Below are the code and all the weights of a small trained network. Each question names an input and a class and asks about switching units off, where a switched-off unit gives its printed mean instead of its output.

import numpy as np


def w(rows, s, z=0):
    codes = np.array(rows[::2]) - 128.0
    scale = np.full(codes.shape[1], s)
    scale[-1] = z or s
    return codes * scale


def f(y):
    return np.maximum(y, 0)


def log_softmax(a):
    a = a - a.max(-1, keepdims=True)
    return a - np.log(np.exp(a).sum(-1, keepdims=True))


def net(x, mask):
    res = np.array(x, float).reshape(1, 3) / 4 @ E
    y = f(res @ A[0][:, :-1].T + A[0][:, -1])
    res = res + np.where(mask, y, B[0][:, -1]) @ B[0][:, :-1]
    return log_softmax(res[-1] @ U[:, :-1].T + U[:, -1])


A, B = {}, {}
E = w([
[87,172,157,107,122,152,6],'x0',
[52,114,110,113,23,183,168],'x1',
[26,65,147,61,100,1,154],'x2',
],0.0093)
A[0] = w([
[201,117,154,131,166,81,120,98],'n0',
[183,132,121,129,197,74,113,102],'n1',
[93,78,133,128,115,62,109,63],'n2',
[149,144,109,146,148,91,115,120],'n3',
[152,103,149,137,134,187,99,59],'n4',
[90,117,135,125,146,149,59,65],'n5',
[191,126,107,156,134,115,253,86],'n6',
[88,127,127,134,35,204,187,101],'n7',
[114,160,125,139,99,137,22,81],'n8',
[147,137,130,157,146,108,117,91],'n9',
[112,118,127,139,124,134,85,226],'n10',
[68,136,128,134,128,50,137,87],'n11',
[185,141,119,141,138,214,133,146],'n12',
[149,144,127,134,99,177,132,66],'n13',
[110,121,114,114,133,106,154,113],'n14',
[151,100,138,141,137,131,196,81],'n15',
[145,123,128,131,127,119,170,255],'n16',
[171,113,118,164,138,183,133,75],'n17',
[160,162,131,123,120,140,147,83],'n18',
[142,110,141,115,96,79,120,98],'n19',
],0.018,0.0099)
B[0] = w([
[92,85,93,145,164,151,138,194],'n0',
[61,77,110,146,168,131,126,206],'n1',
[114,194,94,104,119,116,146,194],'n2',
[102,116,121,149,130,166,134,162],'n3',
[103,158,104,93,115,129,163,169],'n4',
[153,98,128,64,122,160,141,174],'n5',
[174,111,126,20,108,165,110,213],'n6',
[60,55,91,154,201,159,130,245],'n7',
[171,108,130,52,108,156,93,215],'n8',
[108,113,108,116,150,152,123,153],'n9',
[167,108,218,168,112,121,149,209],'n10',
[134,195,103,123,148,98,131,202],'n11',
[125,200,145,158,125,76,147,251],'n12',
[106,161,82,113,133,100,123,167],'n13',
[155,155,107,132,125,110,120,159],'n14',
[138,120,117,65,107,158,118,165],'n15',
[165,139,255,214,98,100,117,208],'n16',
[135,184,80,123,123,116,128,192],'n17',
[112,149,96,113,107,119,120,150],'n18',
[116,177,113,136,118,148,124,161],'n19',
],0.032,0.015)
U = w([
[119,252,93,126,175,95,201,92],'0',
[192,105,176,12,155,205,119,92],'1',
[44,59,74,174,236,175,163,141],'2',
[192,117,249,221,128,115,151,254],'3',
[139,54,2,210,95,110,122,68],'4',
],0.0079,0.0078)

Each question gives the input, the list of numbers given to net, and the class t.
The units are the neurons (one row each of A and B). Each row of codes is followed by its name. A weight is (code - 128) times the scale printed after its matrix; where a second scale follows, it is the last column's (A, B and U).
mask holds one flag per neuron, in row order. A switched-off neuron (its flag False) gives its mean, the last column of its row in B, instead of its output. The means were averaged over made-up inputs and are rounded, as every weight is.
A unit's drop is (log p(t) with every unit on - log p(t) with that unit switched off) / (log p(t) with every unit on - log p(t) with every unit switched off).
The circuit of an input: a set's keep is (log p(t) with only the set's units on - log p(t) with every unit switched off) / (log p(t) with every unit on - log p(t) with every unit switched off). Starting from the 12 units with the biggest drops (on a tie, the unit counted first), units are removed one at a time, each time the one whose removal leaves the highest keep (on an exact tie, the one counted first), for as long as the keep stays at least 0.8.
circuit, biggest first: the units of the circuit, biggest drop first
unit that matters most: the unit with the biggest drop
k most important neurons: the k neurons with the biggest drops, biggest first
drop when u is switched off: that unit's drop, to one decimal
input [-1,-8,-5], class 2: circuit, biggest first => n1
input [-4,-5,4], class 2: 2 most important neurons => n1; n12
input [-2,5,3], class 2: 2 most important neurons => n7; n12
input [-2,3,-3], class 3: circuit, biggest first => n2; n16
input [8,-8,-3], class 1: 4 most important neurons => n8; n7; n5; n10
input [4,-5,-4], class 2: 2 most important neurons => n1; n6
input [8,-2,-7], class 1: 2 most important neurons => n8; n5
input [6,0,-5], class 1: 2 most important neurons => n8; n5
input [3,3,-3], class 3: 2 most important neurons => n6; n2
input [-4,-5,2], class 2: 3 most important neurons => n1; n0; n8
input [-4,-8,-7], class 2: 2 most important neurons => n1; n0
input [3,-3,2], class 3: 2 most important neurons => n7; n6
input [-6,-6,3], class 1: 3 most important neurons => n6; n7; n15
input [5,8,-2], class 2: most important neuron => n7
input [-3,4,0], class 2: 3 most important neurons => n7; n8; n10
input [-7,5,5], class 1: 2 most important neurons => n6; n12
input [8,6,-1], class 1: drop when n8 is switched off => 1.6
input [-8,0,-4], class 1: drop when n6 is switched off => 3.9
input [7,6,0], class 1: drop when n8 is switched off => 2.5
input [2,6,-1], class 2: drop when n7 is switched off => 2.0
input [0,-8,5], class 2: unit that matters most => n1
